Below are the code and all the weights of a small trained network. Each question names an input and a class and asks about switching units off, where a switched-off unit gives its printed mean instead of its output.

import numpy as np


def w(rows, s, z=0):
    codes = np.array(rows[::2]) - 128.0
    scale = np.full(codes.shape[1], s)
    scale[-1] = z or s
    return codes * scale


def norm(h):
    return h / np.sqrt((h * h).mean(-1, keepdims=True) + 1e-5)


def f(y):
    return np.maximum(y, 0)


def log_softmax(a):
    a = a - a.max(-1, keepdims=True)
    return a - np.log(np.exp(a).sum(-1, keepdims=True))


def net(x, mask):
    res = np.array(x, float).reshape(1, 2) / 4 @ E
    u = 0
    for l in range(3):
        y = f(norm(res) @ A[l][:, :-1].T + A[l][:, -1])
        res = res + np.where(mask[u : u + 3], y, B[l][:, -1]) @ B[l][:, :-1]
        u += 3
    return log_softmax(norm(res)[-1] @ U[:, :-1].T + U[:, -1])


A, B = {}, {}
E = w([
[199,80,59,196],'x0',
[254,231,92,181],'x1',
],0.0077)
A[0] = w([
[119,80,66,205,163],'0.n0',
[161,205,130,135,98],'0.n1',
[90,4,62,181,2],'0.n2',
],0.012,0.0059)
B[0] = w([
[144,15,155,126,254],'0.n0',
[160,53,223,124,207],'0.n1',
[130,35,187,6,236],'0.n2',
],0.013,0.0062)
A[1] = w([
[247,174,150,27,19],'1.n0',
[218,75,138,191,153],'1.n1',
[24,2,98,83,252],'1.n2',
],0.008,0.0023)
B[1] = w([
[16,93,239,188,153],'1.n0',
[23,208,1,132,195],'1.n1',
[152,255,57,130,254],'1.n2',
],0.0075,0.0099)
A[2] = w([
[105,177,254,106,68],'2.n0',
[199,122,17,118,42],'2.n1',
[48,242,36,81,4],'2.n2',
],0.0092,0.0037)
B[2] = w([
[114,166,168,120,254],'2.n0',
[123,146,149,169,176],'2.n1',
[57,157,3,126,248],'2.n2',
],0.028,0.0049)
U = w([
[52,211,49,89,146],'0',
[143,44,125,52,173],'1',
[106,213,220,137,165],'2',
[181,106,117,251,171],'3',
[176,166,104,122,9],'4',
[152,156,105,143,24],'5',
],0.025,0.011)

Each question gives the input, the list of numbers given to net, and the class t.
The units are the neurons (one row each of A and B). Each row of codes is followed by its name. A weight is (code - 128) times the scale printed after its matrix; where a second scale follows, it is the last column's (A, B and U).
mask holds one flag per neuron, layer by layer. A switched-off neuron (its flag False) gives its mean, the last column of its row in B, instead of its output. The means were averaged over made-up inputs and are rounded, as every weight is.
A unit's drop is (log p(t) with every unit on - log p(t) with that unit switched off) / (log p(t) with every unit on - log p(t) with every unit switched off).
unit that matters most: the unit with the biggest drop
k most important neurons: the k neurons with the biggest drops, biggest first
k most important neurons of layer l: the k neurons of layer l with the biggest drops, biggest first
drop of u: that unit's drop, to one decimal
input [8,-2], class 1: unit that matters most : 0.n2
input [1,5], class 3: 2 most important neurons of layer 0 : 0.n1, 0.n2
input [1,-6], class 1: 2 most important neurons : 0.n2, 1.n1
input [0,3], class 2: 3 most important neurons : 0.n1, 0.n0, 2.n2
input [0,7], class 2: 2 most important neurons of layer 1 : 1.n0, 1.n2
input [1,-5], class 1: 3 most important neurons : 0.n2, 1.n1, 2.n2
input [1,8], class 3: 2 most important neurons of layer 1 : 1.n1, 1.n2
input [7,1], class 3: 2 most important neurons of layer 0 : 0.n1, 0.n0
input [2,-6], class 1: 2 most important neurons : 0.n2, 2.n2
input [0,2], class 2: 3 most important neurons : 0.n1, 0.n0, 2.n2
input [0,8], class 2: 2 most important neurons of layer 0 : 0.n1, 0.n0
input [3,6], class 3: 2 most important neurons : 0.n2, 2.n2
input [4,1], class 3: 3 most important neurons : 0.n0, 2.n1, 2.n2
input [3,2], class 3: unit that matters most : 0.n0
input [2,6], class 3: 2 most important neurons of layer 2 : 2.n2, 2.n0
input [7,-1], class 1: drop of 0.n2 : 0.6
input [0,5], class 2: drop of 1.n2 : 0.4
input [7,-4], class 1: drop of 0.n2 : 0.1
